Below are the code and all the weights of a small trained network. Each question names an input and a target symbol and asks about switching units off, where a switched-off unit gives its printed mean instead of its output.

import numpy as np


def w(rows, s, z=0):
    codes = np.array(rows[::2]) - 128.0
    scale = np.full(codes.shape[1], s)
    scale[-1] = z or s
    return codes * scale


def norm(h):
    return h / np.sqrt((h * h).mean(-1, keepdims=True) + 1e-5)


def f(y):
    return y / 2 * (1 + np.tanh(0.7978845608 * (y + 0.044715 * y**3)))


def softmax(a):
    e = np.exp(a - a.max(-1, keepdims=True))
    return e / e.sum(-1, keepdims=True)


def log_softmax(a):
    a = a - a.max(-1, keepdims=True)
    return a - np.log(np.exp(a).sum(-1, keepdims=True))


def net(x, mask):
    ids = ['γζηθξπτψ'.index(c) for c in x.split()]
    T = len(ids)
    res = E[ids] + P[:T]
    u = 0
    for l in range(2):
        q, k, v = (norm(res) @ M[l].T for M in (Q, K, V))
        z = softmax(np.where(np.tri(T) > 0, q @ k.T / 2**0.5, -1e9)) @ v
        res = res + np.where(mask[u], z, O[l][:, -1]) @ O[l][:, :-1]
        u += 1
        y = f(norm(res) @ A[l][:, :-1].T + A[l][:, -1])
        res = res + np.where(mask[u : u + 12], y, B[l][:, -1]) @ B[l][:, :-1]
        u += 12
    return log_softmax(norm(res)[-1] @ U[:, :-1].T + U[:, -1])


Q, K, V, O, A, B = {}, {}, {}, {}, {}, {}
E = w([
[98,121,199],'γ',
[151,155,119],'ζ',
[127,158,109],'η',
[150,183,132],'θ',
[81,143,89],'ξ',
[154,79,141],'π',
[149,135,251],'τ',
[142,94,134],'ψ',
],0.02)
P = w([
[120,162,99],'0',
[114,74,128],'1',
[201,39,121],'2',
[161,135,2],'3',
[48,175,204],'4',
[254,42,96],'5',
],0.012)
Q[0] = w([
[130,207,162],'L0H1',
[246,254,19],'L0H1',
],0.0055)
K[0] = w([
[73,116,219],'L0H1',
[2,23,219],'L0H1',
],0.0081)
V[0] = w([
[210,255,62],'L0H1',
[75,238,161],'L0H1',
],0.0069)
O[0] = w([
[108,174,29,179],'L0H1',
[2,144,195,248],'L0H1',
],0.0079,0.0013)
A[0] = w([
[105,122,135,103],'L0N1',
[155,70,119,165],'L0N2',
[250,100,132,83],'L0N3',
[146,171,110,191],'L0N4',
[186,137,162,155],'L0N5',
[165,155,168,5],'L0N6',
[100,154,116,3],'L0N7',
[142,111,66,88],'L0N8',
[139,130,123,29],'L0N9',
[132,117,138,71],'L0N10',
[137,103,46,161],'L0N11',
[91,83,142,124],'L0N12',
],0.02,0.0062)
B[0] = w([
[167,138,178,133],'L0N1',
[253,226,68,190],'L0N2',
[176,123,133,249],'L0N3',
[166,57,211,156],'L0N4',
[150,73,102,187],'L0N5',
[154,11,125,128],'L0N6',
[120,86,142,126],'L0N7',
[203,13,86,149],'L0N8',
[67,138,158,115],'L0N9',
[139,176,119,122],'L0N10',
[190,1,108,177],'L0N11',
[231,153,207,159],'L0N12',
],0.0075,0.011)
Q[1] = w([
[42,60,39],'L1H1',
[175,6,2],'L1H1',
],0.0051)
K[1] = w([
[192,65,186],'L1H1',
[254,221,229],'L1H1',
],0.0093)
V[1] = w([
[153,104,169],'L1H1',
[101,168,9],'L1H1',
],0.014)
O[1] = w([
[105,74,153,186],'L1H1',
[129,162,4,2],'L1H1',
],0.02,0.006)
A[1] = w([
[119,102,7,69],'L1N1',
[122,89,30,146],'L1N2',
[94,113,134,47],'L1N3',
[92,26,190,146],'L1N4',
[67,125,97,21],'L1N5',
[105,113,142,49],'L1N6',
[126,128,110,2],'L1N7',
[36,187,139,129],'L1N8',
[164,136,170,132],'L1N9',
[116,94,103,165],'L1N10',
[160,167,170,189],'L1N11',
[153,26,203,221],'L1N12',
],0.015,0.0071)
B[1] = w([
[126,108,212,147],'L1N1',
[131,83,228,149],'L1N2',
[52,128,149,121],'L1N3',
[212,177,189,194],'L1N4',
[46,75,225,125],'L1N5',
[176,153,211,122],'L1N6',
[155,112,205,120],'L1N7',
[58,5,143,143],'L1N8',
[159,137,78,158],'L1N9',
[130,87,161,135],'L1N10',
[97,129,5,166],'L1N11',
[255,126,113,250],'L1N12',
],0.0088,0.018)
U = w([
[142,190,229,188],'γ',
[126,12,96,44],'ζ',
[110,151,57,99],'η',
[149,247,47,254],'θ',
[62,75,74,164],'ξ',
[143,156,88,98],'π',
[61,53,111,194],'τ',
[181,168,87,77],'ψ',
],0.011,0.0055)

Each question gives the input, a string of symbols that net reads in full, and the target symbol t.
The units are the heads (2 rows each of Q, K, V and O) and the neurons (one row each of A and B). Each row of codes is followed by its name. A weight is (code - 128) times the scale printed after its matrix; where a second scale follows, it is the last column's (O, A, B and U).
mask holds one flag per unit, layer by layer, with each layer's heads first. A switched-off unit (its flag False) gives its mean, the last column of its rows in O or B, instead of its output. The means were averaged over made-up inputs and are rounded, as every weight is.
A unit's drop is (log p(t) with every unit on - log p(t) with that unit switched off) / (log p(t) with every unit on - log p(t) with every unit switched off).
unit that matters most: the unit with the biggest drop
k most important neurons: the k neurons with the biggest drops, biggest first
k most important neurons of layer l: the k neurons of layer l with the biggest drops, biggest first
drop when u is switched off: that unit's drop, to one decimal
input ζ θ γ γ ζ, target τ: unit that matters most : L0N2
input ζ ζ γ ξ π, target τ: 2 most important neurons : L0N2, L0N4
input θ ζ γ γ π, target ξ: 2 most important neurons of layer 1 : L1N8, L1N12
input ζ θ η γ θ, target τ: 2 most important neurons : L0N4, L0N12
input ζ γ ζ ζ γ, target τ: 4 most important neurons : L1N8, L0N4, L0N2, L0N11
input ζ γ γ, target θ: 3 most important neurons of layer 0 : L0N12, L0N3, L0N5
input θ θ ζ γ γ, target ξ: 3 most important neurons : L0N12, L0N3, L1N8
input θ γ ψ ζ θ, target ξ: 2 most important neurons of layer 0 : L0N12, L0N3
input ζ ζ ζ γ ζ, target τ: 3 most important neurons of layer 0 : L0N4, L0N12, L0N11
input ζ γ γ γ π, target τ: 2 most important neurons : L0N2, L1N8
input θ ζ τ ξ γ, target ξ: drop when L1N8 is switched off : 0.3
input θ ζ ψ ξ ζ, target ξ: drop when L0N11 is switched off : 0.2
input θ γ γ γ ζ, target ξ: drop when L0N7 is switched off : 0.0
input ξ ζ π ζ π, target θ: most important neuron of layer 1 : L1N12
input ξ ζ ζ γ τ, target θ: drop when L0N5 is switched off : 0.1
